Here is a tiny trained network, its code and every weight. The questions are about switching its units off for an input and a target symbol, where a switched-off unit gives its printed mean instead of its output.

import numpy as np


def w(rows, s, z=0):
    codes = np.array(rows[::2]) - 128.0
    scale = np.full(codes.shape[1], s)
    scale[-1] = z or s
    return codes * scale


def norm(h):
    return h / np.sqrt((h * h).mean(-1, keepdims=True) + 1e-5)


def f(y):
    return np.maximum(y, 0)


def softmax(a):
    e = np.exp(a - a.max(-1, keepdims=True))
    return e / e.sum(-1, keepdims=True)


def log_softmax(a):
    a = a - a.max(-1, keepdims=True)
    return a - np.log(np.exp(a).sum(-1, keepdims=True))


def net(x, mask):
    ids = ['αβγηθλξπψ'.index(c) for c in x.split()]
    T = len(ids)
    res = E[ids] + P[:T]
    u = 0
    for l in range(3):
        r = norm(res)
        for j in range(3):
            rows = slice(2 * j, 2 * j + 2)
            q, k, v = (r @ M[l][rows].T for M in (Q, K, V))
            z = softmax(np.where(np.tri(T) > 0, q @ k.T / 2**0.5, -1e9)) @ v
            o = O[l][rows]
            res = res + np.where(mask[u + j], z, o[:, -1]) @ o[:, :-1]
        u += 3
        y = f(norm(res) @ A[l][:, :-1].T + A[l][:, -1])
        res = res + np.where(mask[u : u + 4], y, B[l][:, -1]) @ B[l][:, :-1]
        u += 4
    return log_softmax(norm(res)[-1] @ U[:, :-1].T + U[:, -1])


Q, K, V, O, A, B = {}, {}, {}, {}, {}, {}
E = w([
[26,102,155,87,73,168,176],'α',
[196,100,76,148,55,151,49],'β',
[59,35,113,142,81,119,156],'γ',
[39,49,133,141,61,154,177],'η',
[183,187,103,92,50,253,133],'θ',
[69,115,78,147,60,167,245],'λ',
[181,82,166,198,136,25,141],'ξ',
[156,186,187,178,66,115,254],'π',
[165,133,52,62,177,62,131],'ψ',
],0.0016)
P = w([
[43,161,155,109,116,6,175],'0',
[71,178,164,113,135,64,161],'1',
[97,164,174,131,134,104,155],'2',
[112,138,171,153,128,138,154],'3',
[139,125,171,167,109,172,161],'4',
[147,114,170,170,104,196,152],'5',
[136,110,175,183,103,206,145],'6',
],0.0013)
Q[0] = w([
[85,117,200,156,129,148,61],'0.h1',
[98,251,130,15,228,29,95],'0.h1',
[151,133,132,35,178,112,172],'0.h2',
[39,106,164,118,86,109,171],'0.h2',
[76,214,122,2,254,43,87],'0.h3',
[177,35,70,189,63,107,186],'0.h3',
],0.0037)
K[0] = w([
[65,94,183,189,73,190,207],'0.h1',
[49,192,134,130,96,32,71],'0.h1',
[150,189,99,75,170,169,131],'0.h2',
[66,158,219,165,188,162,252],'0.h2',
[8,138,173,136,75,32,99],'0.h3',
[237,78,12,79,186,143,116],'0.h3',
],0.0036)
V[0] = w([
[197,190,126,89,225,13,151],'0.h1',
[142,160,209,248,78,124,151],'0.h1',
[199,110,98,89,92,132,66],'0.h2',
[131,177,169,220,147,140,191],'0.h2',
[156,108,129,46,93,26,118],'0.h3',
[69,111,207,209,74,102,126],'0.h3',
],0.0017)
O[0] = w([
[116,48,200,108,37,206,152,35],'0.h1',
[80,196,81,96,88,110,2,233],'0.h1',
[136,85,140,212,147,186,86,67],'0.h2',
[152,124,124,33,74,123,98,151],'0.h2',
[121,143,145,112,111,197,137,212],'0.h3',
[110,152,104,177,83,159,47,247],'0.h3',
],0.0019,0.0012)
A[0] = w([
[66,159,95,85,91,242,143,210],'0.n1',
[217,67,137,136,107,154,167,227],'0.n2',
[138,61,250,52,183,168,219,237],'0.n3',
[165,185,112,174,208,30,171,253],'0.n4',
],0.002,0.00039)
B[0] = w([
[181,107,68,117,165,2,97,248],'0.n1',
[126,147,77,85,196,184,67,181],'0.n2',
[102,26,78,153,87,252,115,178],'0.n3',
[145,44,162,23,67,105,188,173],'0.n4',
],0.0023,0.0015)
Q[1] = w([
[109,92,93,144,40,74,108],'1.h1',
[157,91,51,185,1,17,94],'1.h1',
[194,115,214,134,224,101,165],'1.h2',
[192,108,191,155,186,109,165],'1.h2',
[41,139,164,101,111,121,173],'1.h3',
[105,123,93,107,75,145,123],'1.h3',
],0.0036)
K[1] = w([
[191,175,152,216,82,187,131],'1.h1',
[244,200,165,204,17,209,186],'1.h1',
[100,252,50,119,88,219,98],'1.h2',
[90,249,27,158,51,242,79],'1.h2',
[91,138,221,52,162,174,166],'1.h3',
[118,151,108,149,116,117,174],'1.h3',
],0.0035)
V[1] = w([
[193,156,147,199,81,192,225],'1.h1',
[115,52,84,158,192,157,36],'1.h1',
[35,164,60,87,96,158,117],'1.h2',
[219,83,83,171,179,57,120],'1.h2',
[95,47,61,61,162,158,252],'1.h3',
[132,88,134,120,216,180,122],'1.h3',
],0.0014)
O[1] = w([
[14,251,225,91,100,217,111,113],'1.h1',
[139,94,101,143,64,31,92,82],'1.h1',
[55,112,169,81,200,200,102,206],'1.h2',
[248,124,120,117,84,38,129,89],'1.h2',
[135,183,83,117,155,28,63,111],'1.h3',
[131,140,136,165,107,60,141,9],'1.h3',
],0.0017,0.0015)
A[1] = w([
[181,252,106,63,150,136,163,3],'1.n1',
[131,111,174,156,16,176,94,232],'1.n2',
[30,139,67,149,148,68,158,104],'1.n3',
[221,228,83,40,130,135,43,108],'1.n4',
],0.0019,0.00056)
B[1] = w([
[113,74,130,194,114,217,30,159],'1.n1',
[71,139,108,64,154,167,142,253],'1.n2',
[206,133,143,155,113,175,55,234],'1.n3',
[63,59,185,179,115,31,252,200],'1.n4',
],0.0022,0.0017)
Q[2] = w([
[122,27,99,147,148,116,97],'2.h1',
[238,249,164,121,159,144,198],'2.h1',
[129,89,108,83,105,87,151],'2.h2',
[138,175,200,161,217,132,128],'2.h2',
[2,111,143,145,28,229,156],'2.h3',
[175,111,179,89,224,88,184],'2.h3',
],0.005)
K[2] = w([
[210,96,77,142,180,149,171],'2.h1',
[2,100,183,101,122,145,89],'2.h1',
[180,62,176,88,164,86,118],'2.h2',
[12,199,114,124,95,123,142],'2.h2',
[252,139,117,100,174,179,192],'2.h3',
[47,100,123,76,118,82,92],'2.h3',
],0.0054)
V[2] = w([
[146,164,72,31,138,172,192],'2.h1',
[111,117,151,92,166,135,4],'2.h1',
[100,111,76,136,173,129,152],'2.h2',
[111,171,37,177,71,150,125],'2.h2',
[127,176,198,194,99,174,174],'2.h3',
[114,49,129,106,146,141,149],'2.h3',
],0.0024)
O[2] = w([
[152,201,60,111,120,178,195,141],'2.h1',
[67,95,138,56,77,157,67,151],'2.h1',
[70,107,112,124,125,136,180,160],'2.h2',
[68,152,5,122,186,84,120,244],'2.h2',
[20,184,242,158,93,119,141,114],'2.h3',
[130,39,131,135,154,157,137,225],'2.h3',
],0.0023,0.0011)
A[2] = w([
[103,120,81,111,29,87,143,253],'2.n1',
[192,89,252,144,82,105,66,206],'2.n2',
[183,37,82,118,187,118,135,186],'2.n3',
[74,59,78,90,96,144,168,219],'2.n4',
],0.0019,0.00052)
B[2] = w([
[197,197,213,74,122,101,129,211],'2.n1',
[195,251,26,169,22,149,129,156],'2.n2',
[27,191,184,61,114,179,139,200],'2.n3',
[198,109,166,166,130,58,190,251],'2.n4',
],0.0023,0.0024)
U = w([
[91,124,153,74,57,52,214,252],'α',
[102,114,59,150,98,227,41,222],'β',
[118,59,157,132,144,69,70,59],'γ',
[112,97,138,118,144,65,63,49],'η',
[116,96,182,229,190,90,136,85],'θ',
[165,202,47,160,211,67,138,91],'λ',
[253,146,179,146,66,105,77,91],'ξ',
[63,228,217,125,142,178,106,77],'π',
[173,53,149,87,168,213,202,89],'ψ',
],0.0049,0.0038)

Each question gives the input, a string of symbols that net reads in full, and the target symbol t.
The units are the heads (2 rows each of Q, K, V and O) and the neurons (one row each of A and B). Each row of codes is followed by its name. A weight is (code - 128) times the scale printed after its matrix; where a second scale follows, it is the last column's (O, A, B and U).
mask holds one flag per unit, layer by layer, with each layer's heads first. A switched-off unit (its flag False) gives its mean, the last column of its rows in O or B, instead of its output. The means were averaged over made-up inputs and are rounded, as every weight is.
A unit's drop is (log p(t) with every unit on - log p(t) with that unit switched off) / (log p(t) with every unit on - log p(t) with every unit switched off).
The circuit of an input: a set's keep is (log p(t) with only the set's units on - log p(t) with every unit switched off) / (log p(t) with every unit on - log p(t) with every unit switched off). Starting from the 12 units with the biggest drops (on a tie, the unit counted first), units are removed one at a time, each time the one whose removal leaves the highest keep (on an exact tie, the one counted first), for as long as the keep stays at least 0.8.
circuit, biggest first: the units of the circuit, biggest drop first
top k neurons: the k neurons with the biggest drops, biggest first
k most important neurons of layer l: the k neurons of layer l with the biggest drops, biggest first
heads that matter: for each layer, one digit per head in row order, 1 if its drop is at least 0.15 and else 0, layers parted by /
input ξ γ γ π β, target π: circuit, biggest first -> [2.h3 1.h1]
input ξ β γ ψ ψ, target β: heads that matter -> 110 / 000 / 000
input ψ β η β ξ γ, target ξ: heads that matter -> 000 / 010 / 010
input γ γ λ η, target λ: top neuron -> [0.n1]
input β ξ λ ξ η, target ξ: heads that matter -> 000 / 000 / 010
input λ λ γ λ η γ ξ, target α: circuit, biggest first -> [0.n4 2.n3]
input γ ξ γ ξ, target ξ: circuit, biggest first -> [2.n2 2.h2]
input π γ η, target π: circuit, biggest first -> [2.h3 1.h1 1.n4]
input ψ β ψ γ γ ψ, target β: top 2 neurons -> [0.n3 0.n2]
input β β π ψ β ξ, target ψ: top 3 neurons -> [1.n2 1.n3 0.n1]
input π ξ λ π ξ, target π: circuit, biggest first -> [1.h1 2.n4]
input β α γ π γ γ ξ, target α: top 4 neurons -> [0.n4 1.n3 1.n2 0.n1]
input π η λ ξ β ξ θ, target ξ: circuit, biggest first -> [0.n1 1.h2 2.h2]
input γ ξ α, target ξ: most important neuron of layer 1 -> [1.n2]
input λ ψ η α ψ β β, target ψ: top 4 neurons -> [1.n4 1.n3 2.n3 1.n1]
input β ξ λ λ ψ β, target ψ: 2 most important neurons of layer 1 -> [1.n4 1.n3]
input β β θ λ α, target λ: top 2 neurons -> [0.n1 1.n3]
input ψ λ θ λ γ, target λ: heads that matter -> 100 / 001 / 100
input π η ξ θ, target α: top 2 neurons -> [1.n4 1.n3]
input λ β λ λ λ, target λ: top neuron -> [0.n1]
input θ γ ξ γ λ λ β, target λ: 2 most important neurons of layer 1 -> [1.n4 1.n3]
input ξ ψ ξ λ θ, target α: 2 most important neurons of layer 0 -> [0.n1 0.n3]
input ξ ψ θ, target ψ: top 2 neurons -> [1.n4 1.n1]
input ψ γ ψ, target ψ: heads that matter -> 100 / 000 / 000
